q_905: [-56  77  55  -5 -10  15  14]
q_868: [-66 -46 -19  63  21  -3 -62]
q_556: [ 28 -29 -13   6  12 -13  -7]
q_902: [-14  16  13   8  11  -8   3]
q_546: [ 36  -4  24  10 -49  39   0]
q_563: [ 36  -4 -11  10 -49  39   0]
q_339: [ 10  36  -4 -49  39   1  24]
q_459: [  8  -5  17  18 -25  21   0]
q_455: [-64 -42 -11  55  23  -1 -48]
perm: [  0 -49  24  -4  10  39  36] => q_546
perm: [-14  -8   3   8  11  13  16] => q_902

q_868: [ 21 -82  26 -12  -1  15  -3  32  42 -40 -10  32 -44 -11   2  15 -12  50
 -50  14]
q_890: [ 42 -40 -82 -51 -12  15  -1  -3   2  14 -10  21 -44  32  32 -12  15  50
  26 -11]
q_905: [  6  17 -43   7 -22 -18  -4  11 -29  51 -14  -4  51  -1   1  15   5  -2
  41 -49]
q_556: [ 15  32 -50 -11  26 -82  42  21 -40  15  -3  32   2 -12  49  -1 -11 -44
  14 -12]
q_687: [-53 -25 -21  36 -19  28  22  26  21   1 -15  -4   7  14   8  12 -40  13
  16  10]
q_339: [ 18  63 -34   6   9  10  29  12 -14 -10  -8   9 -18  15  17 -73  22 -11
 -12 -24]
q_546: [ 31  46 -22 -28  12  21  31  21   5 -34  -8  14 -43  12  16 -88  20  -3
 -40 -31]
q_455: [-21  19  44   2  26   9   0 -38  11 -36  26 -30 -30   8  -6 -15  -4 -38
 -17  45]
q_902: [ 15 -12  50  14  42  21  15  -3 -82 -13 -40   2 -50 -10 -11  32 -44  26
  32  -1]
q_514: [ 31  32  -3  42  14  21  50 -10 -82 -11  15 -12 -12 -44  -1 -51  26 -40
   2  15]
perm: [ 14 -50  50 -12  15   2 -11 -44  32 -10 -40  42  32  -3  15  -1 -12  26
 -82  21] => q_868
perm: [ 15   2 -40  26 -51  -1 -44 -12 -12  15 -11 -82 -10  50  21  14  42  -3
  32  31] => q_514
perm: [-82 -51 -12  15  -1  -3   2  14 -10  21 -44  32  32 -12  15  50  26 -11
  42 -40] => q_890
perm: [ 15  50  26  15 -10  -1 -12 -40 -50  42  21 -82  32 -44 -12  14  32 -11
  -3   2] => q_868
perm: [-82 -50 -44 -40 -12 -12 -11 -10  -3  -1   2  14  15  15  21  26  32  32
  42  50] => q_868
perm: [  9  17 -11  18 -18   6  12 -14  22  63 -12  15  29 -10 -73   9  10  -8
 -24 -34] => q_339
perm: [-11  26  50  15 -12  32  32 -44  21 -10  14   2  -3  -1  15 -12 -51 -82
 -40  42] => q_890

q_868: [ -9  -4 -11  11 -33 -22 -45  26   4 -67]
q_687: [-49 -61 -24  33 -31  15  15   8  20  67]
q_459: [ 20 -62 -24   8  15 -49 -30  67  33  15]
q_563: [-61 -30  33   8  20  15 -49  67  15 -24]
q_455: [ 20 -62  15 -24  15 -30  34  67   8 -49]
q_546: [-33 -11  11   4 -45  -4 -67  26  -9 -21]
q_905: [-66 -11 -22  11  -4  -9  26 -33   4 -45]
perm: [-21  -9  26 -67  -4 -45   4  11 -11 -33] => q_546
perm: [-66 -45 -33 -22 -11  -9  -4   4  11  26] => q_905
perm: [-49   8  67  20  15  15  34 -24 -62 -30] => q_455
perm: [-62 -49 -30 -24   8  15  15  20  33  67] => q_459
perm: [ 67  33  15  20 -62 -24   8  15 -49 -30] => q_459
perm: [-24  15  67 -49  15  20   8  33 -30 -61] => q_563
perm: [-22 -45  26   4 -67  -9  -4 -11  11 -33] => q_868

q_514: [ 70   0  15   4  -3  11  49 -34  28]
q_563: [-24  -6   9  29  83  39  16 -18  -7]
q_905: [-47  49  -7  59  -5 -13 -32 -13  -9]
q_890: [-35  14   2  15   3 -13 -29  43  42]
q_556: [-35  14   2  15   3 -13 -29  43 -13]
q_868: [-34  15   4  49  70  28   0  -3  10]
q_455: [-29 -13 -13   2 -34  14  15   3  43]
q_546: [ 32 -20  -9 -24 -44 -23  -5 -42 -45]
q_902: [  3 -35   2  16  43 -13 -29  42  14]
q_459: [ -7  -6 -32  59 -13  49 -47 -13  -9]
q_339: [ 31 -18   8 -24 -46 -30 -12  31  12]
q_687: [-30  28   0  55  28   0 -35   1  11]
perm: [ 42  14   3 -35  43 -29  15 -13   2] => q_890
perm: [ -9 -47  49  -7  59  -5 -13 -32 -13] => q_905
perm: [-13  43 -29 -13   3  15   2  14 -35] => q_556
perm: [ 42  43 -29 -13   3  15   2  14 -35] => q_890
perm: [ 49  70  10   0 -34  15   4  28  -3] => q_868
perm: [ 10  -3   0  28  70  49   4  15 -34] => q_868
perm: [-47 -32 -13 -13  -9  -7  -5  49  59] => q_905

q_890: [-76   7  38   6  31  -5  -9 -98  -8   7]
q_455: [-72  45 -25  -9 -24 -46  12 -31 -42  25]
q_687: [ -2 -92  24  25  -5 -16  -8   4 -21  26]
q_546: [-49  -4 -93  13  28 -15  29 -77  13  51]
q_514: [-61  -1  24  89  41 -57  -2 -24  26   2]
q_902: [ -9  -5   6   7 -97  -8  31  38 -76   7]
q_868: [-77  -4 -16  51  13 -49  28 -93  29  13]
q_459: [ 89 -61 -57  -2  27 -24  24  41  -1   2]
q_339: [-71 -28  35  -1  46 -20 -26 -77 -15   1]
perm: [  2  -1  41  24 -24  27  -2 -57 -61  89] => q_459
perm: [-93 -77 -49 -16  -4  13  13  28  29  51] => q_868
perm: [  2  26 -24  -2 -57  41  89  24  -1 -61] => q_514
perm: [-61 -57 -24  -2  -1   2  24  26  41  89] => q_514
perm: [ -8   7  38   6  -9 -76 -98   7  -5  31] => q_890

q_514: [ 10 -16  14  11   6  14  -2   3   5  -8 -19 -17   5  -1 -15  39   0  16
  -2   1 -27  12  30  36   5   5  -9   6  20 -18  -8  20 -25  -6 -33   0
   8  30  -6  36   4   4]
q_687: [-10  11 -36 -31 -12   5  -7 -16  -2   6  -8   9  -3   4   3 -28   3  -2
  16   6  -9 -37 -71 -53   1  33  -7  10 -15  45   6 -20  -8  -1 -19  -9
  14 -23 -39 -17 -11   6]
q_868: [ 10  23  20  20  -9  30 -11  14  -9 -21  17  10   5 -15   1  30  -6  35
 -27  28   3   9  -1  12  27   4 -12  10   1 -11  46  10 -26  13  17  21
   0  35 -14 -26  10  40]
q_563: [-13   1 -19 -18   0  11  15  16  -7  -8 -14   4  14   2 -14  -8  28  12
  39  10 -25 -10 -49 -29  41  48  16 -11   0  -6   6   6  11  19 -17 -21
  19  -3 -20  -1  -3  19]
q_890: [  0   9  31  25  12  14 -14  24   2  13  34   4 -12 -21  -6 -18  -1   0
   0 -15   6  19  56  14 -26 -25   3 -34  12 -33   7   1  29  20  36  17
 -25  14   5   0   7  -8]
q_339: [ 12 -21   8   5   3 -23  14  -6   0 -24 -11 -30  12  14   1  30  -3   2
 -21  11   3  11  34  44  14 -18  -4  21   0  -9 -10  26 -25 -22 -27  -3
   7  26  26  20   8   1]
q_546: [ -3  15  17  17   8  12 -20  22   1  14  23   6 -13 -19  -5 -13  -3  -1
   1 -20  11  14  39  11 -26 -18   1 -32  14 -22   7  -6  28  14  19  16
 -25   9   1  -3   3 -14]
q_905: [ 35   3  40  27   4 -27  30   0  14 -12   1  13   9  17  12  -9  -9   1
 -13 -11  -6  46  28  35 -26 -26  10  10  23  20 -15  20  -1  21  17  10
 -21 -11  10  10  30   5]
q_556: [ -1   1  -2  -2   1  41   4  11   1  -9 -24   0   6  -5 -18  -1  26  21
  37   2 -38   6 -31  -6  18  39   2 -13  22  -8   1  11   0  24 -34 -12
   8  17 -43  13   1  22]
perm: [-18  11  -1  13   1   1  -6 -38   8  -2  24  37  -2   6   4 -31  -8  11
 -43  -5  22 -12  39   1  -1  22  17   6  21   0   0   2   1  41 -13  26
 -34  -9   2 -24   1  18] => q_556
perm: [ 28  35 -26 -26  10  10  23  20 -15  20  -1  21  17  10 -21 -11  10  10
  30   5  35   3  40  27   4 -27  30   0  14 -12   1  13   9  17  12  -9
  -9   1 -13 -11  -6  46] => q_905

q_905: [ -8 -14 -39  97   6 -42 -54  47  28 -23  49  -7  69   6  70]
q_868: [-39 -46 -28   5  39  -8 -55 -14  93 -59 -47  -2  39 -90  19]
q_339: [  0 -38  37 -58  12  -7   3  41  15  48  42 -10  -7  26  36]
q_563: [-54 -42  47 -39 -23  48   6  -7  -8   6  28  97  69  70 -14]
q_890: [ 89 -50 -61  46 -60 -35  54 -61  11  44 -19 -77 -40  40 -92]
q_546: [ 40 -77  44 -40  11 -35 -50 -62  46  89 -60 -92  54 -19 -61]
q_459: [-62 -50 -19 -40  40  11  44 -35  89 -77 -61 -92  46 -60  54]
q_902: [ -8 -48  15  38  64  -3   9 -41  16 -24 -27  25 -13  -7  36]
perm: [ 19 -90  39  -2 -47 -59  93 -14 -55  -8  39   5 -28 -46 -39] => q_868
perm: [-92  40 -40 -77 -19  44  11 -61  54 -35 -60  46 -61 -50  89] => q_890
perm: [-14  70  69  97  28   6  -8  -7   6  48 -23 -39  47 -42 -54] => q_563

q_556: [ 17 -12  -7 -19   9 -30   0  12  11  -8  27]
q_905: [-16   0  -5  -2  18   5  -1   0  -2 -12   2]
q_339: [  4 -35   0  -7  12 -53  19  27  68 -57  49]
q_868: [-25  44  49  10 -17   2 -22  12   5 -31 -14]
q_563: [ 23 -11 -22 -17 -17 -25  57  -5 -26   4 -31]
q_546: [-71 -29 -49   0  32 -32  39  34  49 -52  67]
q_902: [ 19  -7 -14 -19   7 -30   0   9   4  -2  17]
q_890: [  9  11   8 -19  -2 -23  -6  -9 -16 -23  -4]
q_514: [  4 -17 -27 -25  23 -22 -31 -11  -5 -17  57]
q_455: [-12   2   6   4  10  12  -6  -1   2 -12  -6]
q_687: [-18  35  28 -14  18  -2 -30  -9 -23 -32  -4]
q_459: [ -2   7 -11   1  -7  -4  -4   2  -3   8   2]
perm: [ 11   9   0 -19 -30  -8  -7 -12  27  17  12] => q_556
perm: [-27  57 -17 -25 -17 -11 -31   4 -22  23  -5] => q_514

q_459: [ -5 -10  34  -1]
q_687: [ -2 -77  15  25]
q_868: [ 6  8 15 10]
q_455: [-5 10  4 -3]
q_514: [ -7 -14   3   0]
q_563: [ -1 -58  36   5]
q_546: [ -7  16  24 -32]
q_902: [-13 -37  13 -25]
q_339: [ -8 -12 -10 -18]
q_556: [  2   2  -4 -25]
q_905: [ 12 -55 -13  46]
perm: [-55 -13  12  46] => q_905
perm: [ -7 -14   0   3] => q_514

q_514: [-10 -11  -1  13   8  -9  21  20  16 -33  12 -28 -13 -17 -19 -11]
q_455: [  3 -14  -2   5  12 -16  39  23 -10 -12   9 -10   6  -8 -18 -12]
q_687: [ -4   4   1   0  -4   7 -15  -6  10  -4   0  -2  -8   0   5   2]
q_890: [ 11  -5  -1  -6   5 -11  25   8 -25  17  -2  13  19   6  -4  -3]
q_339: [  4  21   3 -13 -18  22 -53 -35   1  31 -16  26   1  19  28  18]
q_563: [  1 -14  -2   8  12 -16  39  24  -5 -17  10 -14   2 -11 -19 -11]
q_459: [-31  17   3  12 -16  34 -80 -29  69 -39   1 -32 -51 -12  16  13]
q_556: [-14 -25  -3  23  19 -22  53  43  18 -57  23 -49 -17 -31 -38 -22]
q_905: [-17   8   2   8  -9  18 -43 -14  41 -26   2 -21 -29  -9   8   7]
q_902: [-20  29   5  -3 -25  42 -99 -48  53  -4 -11  -2 -35   5  35  25]
q_546: [-17  -6  -1  14   3   2  -2   9  31 -39  11 -33 -24 -18 -11  -5]
q_868: [ 18  13   2 -21 -11   8 -20 -24 -30  51 -17  43  25  27  24  13]
perm: [  2 -21 -11   8 -20 -24 -30  51 -17  43  25  27  24  13  18  13] => q_868
perm: [ 19  53 -25 -14  -3 -22  23 -31 -22  43  18 -17  23 -57 -49 -38] => q_556
perm: [ -1  19   6  17  25   5  -5  13 -25  -4  -3  11   8  -2  -6 -11] => q_890

q_514: [ 46   6  92 -47  14  -9 -61]
q_890: [-70  12   5 -11  -5  18  27]
q_905: [-70  -6  12  18   5  27 -11]
q_902: [-32 -27 -52 -65 -12  52  26]
q_339: [-11  18   5 -70  -6  12  27]
q_563: [-11  12  27  17 -70   5  -5]
q_868: [ 19 -70  -6 -11  12   5  27]
perm: [ 27  18  -5 -11   5  12 -70] => q_890
perm: [-70   5  -5 -11  12  27  17] => q_563
perm: [-61 -47  -9   6  14  46  92] => q_514
perm: [-70 -11  -5   5  12  18  27] => q_890
perm: [ 17 -70   5  -5 -11  12  27] => q_563

q_546: [6 7 2 1 6 2 2 0 0 4]
q_905: [ -3  -2  19  -4   5  -7 -11  -7  -2  -5]
q_455: [-11  -2  -5  -7  -3  -4  19   5  -3  -6]
q_868: [-10  -2  -4  -5  -7   5  -2  -7  19  -3]
perm: [ -5  -2  19 -11  -6  -3  -7   5  -3  -4] => q_455
perm: [-10  -7  -7  -5  -4  -3  -2  -2   5  19] => q_868
perm: [-11  -7  -7  -5  -4  -3  -2  -2   5  19] => q_905
perm: [-11  -3   5  19  -2  -7  -5  -4  -2  -7] => q_905
perm: [4 6 7 2 1 6 2 2 0 0] => q_546
perm: [-10  -3  -2  -2  19   5  -4  -5  -7  -7] => q_868
perm: [ -7  -2  -5  -3  -2  19  -4   5  -7 -11] => q_905

q_868: [-18  41  52 -39   2 -25   1  10  18 -16]
q_339: [ 52   1  19   9 -39   2 -25 -18 -16  41]
q_902: [ 41   2 -38  10   1  52 -25 -16 -18  18]
perm: [-25   1 -16  19  52   9  41 -18 -39   2] => q_339
perm: [ 52  19  41 -25 -16 -18 -39   1   2   9] => q_339
perm: [-38 -25 -18 -16   1   2  10  18  41  52] => q_902
perm: [ 41 -16 -18 -25   2 -39   9  19   1  52] => q_339
perm: [-39 -25 -18 -16   1   2   9  19  41  52] => q_339
perm: [-16 -18  41  52 -39   2 -25   1  10  18] => q_868

q_546: [-33 -30 -17  12  30  22 -32  14  30 -33  57]
q_902: [ 28   2   1 -20  14 -42  13 -52  44  15  -6]
q_459: [ 28  15  -6  13   1  14  44 -21   2 -42 -52]
perm: [ -6  15  44 -52  13 -42  14 -20   1   2  28] => q_902
perm: [-52 -42 -20  -6   1   2  13  14  15  28  44] => q_902
perm: [  1 -20  14  28 -42   2  13 -52  -6  44  15] => q_902
perm: [-52   2  14  28 -42 -20   1  44  -6  15  13] => q_902
perm: [ 14   1  28  44 -52  -6 -21   2  15  13 -42] => q_459
perm: [-52 -42   2 -21  44  14   1  13  -6  15  28] => q_459

q_563: [  1  65  49 -54]
q_902: [ 65   1  49 -52]
q_339: [  1 -53  49  65]
perm: [-53   1  49  65] => q_339
perm: [-54  49  65   1] => q_563
perm: [-53  49  65   1] => q_339
perm: [ 65  49 -53   1] => q_339
perm: [-52  49   1  65] => q_902

